Below are the code and all the weights of a small trained network. Each question names an input and a class and asks about switching units off, where a switched-off unit gives its printed mean instead of its output.

import numpy as np


def w(rows, s, z=0):
    codes = np.array(rows[::2]) - 128.0
    scale = np.full(codes.shape[1], s)
    scale[-1] = z or s
    return codes * scale


def norm(h):
    return h / np.sqrt((h * h).mean(-1, keepdims=True) + 1e-5)


def f(y):
    return y / 2 * (1 + np.tanh(0.7978845608 * (y + 0.044715 * y**3)))


def log_softmax(a):
    a = a - a.max(-1, keepdims=True)
    return a - np.log(np.exp(a).sum(-1, keepdims=True))


def net(x, mask):
    res = np.array(x, float).reshape(1, 6) / 4 @ E
    u = 0
    for l in range(2):
        y = f(norm(res) @ A[l][:, :-1].T + A[l][:, -1])
        res = res + np.where(mask[u : u + 6], y, B[l][:, -1]) @ B[l][:, :-1]
        u += 6
    return log_softmax(norm(res)[-1] @ U[:, :-1].T + U[:, -1])


A, B = {}, {}
E = w([
[100,237,109,160,206,136,109,29,197],'x0',
[83,41,170,130,139,45,74,79,188],'x1',
[251,121,198,97,147,111,188,65,125],'x2',
[126,100,130,249,64,162,175,129,207],'x3',
[145,114,195,201,248,125,105,182,102],'x4',
[191,111,38,101,166,88,129,190,198],'x5',
],0.003)
A[0] = w([
[185,109,30,115,145,100,94,168,200,26],'L0N1',
[203,87,57,103,178,108,159,176,178,88],'L0N2',
[6,137,51,158,151,149,61,199,115,74],'L0N3',
[116,165,137,3,172,93,66,141,73,92],'L0N4',
[37,138,84,147,114,137,72,186,125,3],'L0N5',
[15,130,49,143,95,143,52,193,137,69],'L0N6',
],0.0044,0.0046)
B[0] = w([
[3,143,181,121,117,117,182,206,142,143],'L0N1',
[75,187,233,104,123,119,174,129,122,198],'L0N2',
[204,139,178,113,163,109,155,86,129,249],'L0N3',
[85,43,60,199,160,150,211,99,111,247],'L0N4',
[222,85,208,132,124,140,197,126,94,105],'L0N5',
[217,128,181,85,121,112,185,69,137,239],'L0N6',
],0.0068,0.0015)
A[1] = w([
[65,135,215,168,78,180,101,51,24,32],'L1N1',
[156,28,153,108,54,126,124,232,67,15],'L1N2',
[130,103,146,254,58,165,182,149,215,3],'L1N3',
[161,219,67,141,124,220,200,180,74,62],'L1N4',
[82,45,132,105,127,48,108,66,199,140],'L1N5',
[147,111,196,207,250,153,63,204,111,4],'L1N6',
],0.005,0.0015)
B[1] = w([
[132,140,124,91,160,74,175,222,203,199],'L1N1',
[106,240,104,183,202,146,99,39,197,226],'L1N2',
[102,87,83,50,214,103,135,110,26,203],'L1N3',
[112,68,194,160,106,79,49,138,118,217],'L1N4',
[150,149,160,159,97,157,97,181,70,254],'L1N5',
[127,144,74,80,1,152,150,113,128,241],'L1N6',
],0.008,0.0027)
U = w([
[103,212,98,194,186,148,84,51,178,151],'0',
[90,50,69,108,201,121,156,111,39,143],'1',
[235,118,197,99,135,116,169,89,139,143],'2',
[66,154,164,94,136,87,179,232,189,129],'3',
[122,110,182,182,77,113,6,163,89,112],'4',
[131,135,67,100,22,173,141,121,133,199],'5',
[127,78,119,138,138,174,117,149,169,35],'6',
[147,40,100,156,143,193,113,167,214,3],'7',
],0.011,0.0076)

Each question gives the input, the list of numbers given to net, and the class t.
The units are the neurons (one row each of A and B). Each row of codes is followed by its name. A weight is (code - 128) times the scale printed after its matrix; where a second scale follows, it is the last column's (A, B and U).
mask holds one flag per neuron, layer by layer. A switched-off neuron (its flag False) gives its mean, the last column of its row in B, instead of its output. The means were averaged over made-up inputs and are rounded, as every weight is.
A unit's drop is (log p(t) with every unit on - log p(t) with that unit switched off) / (log p(t) with every unit on - log p(t) with every unit switched off).
The circuit of an input: a set's keep is (log p(t) with only the set's units on - log p(t) with every unit switched off) / (log p(t) with every unit on - log p(t) with every unit switched off). Starting from all 12 units, units are removed one at a time, each time the one whose removal leaves the highest keep (on an exact tie, the one counted first), for as long as the keep stays at least 0.8.
units of the circuit, in order: the units of the circuit, biggest drop first
top k neurons: the k neurons with the biggest drops, biggest first
top k neurons in layer l: the k neurons of layer l with the biggest drops, biggest first
input [-5,-2,4,5,-5,-1], class 0: top 2 neurons : (L1N2; L0N4)
input [1,6,2,-1,-2,1], class 4: top neuron : (L1N5)
input [0,-8,7,4,-2,7], class 4: top 2 neurons in layer 1 : (L1N4; L1N1)
input [-4,-7,3,5,0,-6], class 4: top 2 neurons in layer 0 : (L0N4; L0N2)
input [6,3,-7,-4,-4,-5], class 2: units of the circuit, in order : (L0N6; L0N3; L1N2)
input [0,6,-2,-4,-3,7], class 3: top 4 neurons : (L0N1; L1N4; L0N2; L1N3)
input [-1,-6,-6,4,-4,3], class 2: units of the circuit, in order : (L0N6; L0N3; L1N6)
input [4,7,-1,8,8,-4], class 1: top 3 neurons : (L1N3; L1N2; L1N4)
input [6,8,-7,-6,1,2], class 4: top 4 neurons : (L1N5; L1N2; L1N3; L1N1)
input [-7,-5,-8,-2,2,-2], class 2: units of the circuit, in order : (L0N6; L0N3)
input [6,-8,3,5,1,-6], class 4: top 2 neurons : (L1N4; L1N2)
input [7,-6,5,6,-6,8], class 3: units of the circuit, in order : (L1N2; L0N1; L0N2; L1N6)
input [-7,-5,7,2,0,7], class 0: units of the circuit, in order : (L1N2; L0N6)
input [0,-3,-5,5,-4,-3], class 1: top 2 neurons : (L1N3; L0N2)
input [3,2,6,4,8,7], class 5: top 4 neurons : (L1N6; L0N6; L0N3; L1N1)
input [-1,3,3,-7,-6,2], class 1: units of the circuit, in order : (L0N4)
input [6,7,0,7,5,0], class 1: top 4 neurons : (L1N3; L1N2; L1N4; L0N3)
input [5,-7,2,-2,5,7], class 3: top 2 neurons in layer 1 : (L1N5; L1N2)
input [3,7,-4,-6,-3,0], class 4: top 3 neurons : (L1N5; L1N3; L1N2)
input [3,-7,1,2,1,-7], class 3: top 2 neurons in layer 1 : (L1N1; L1N5)
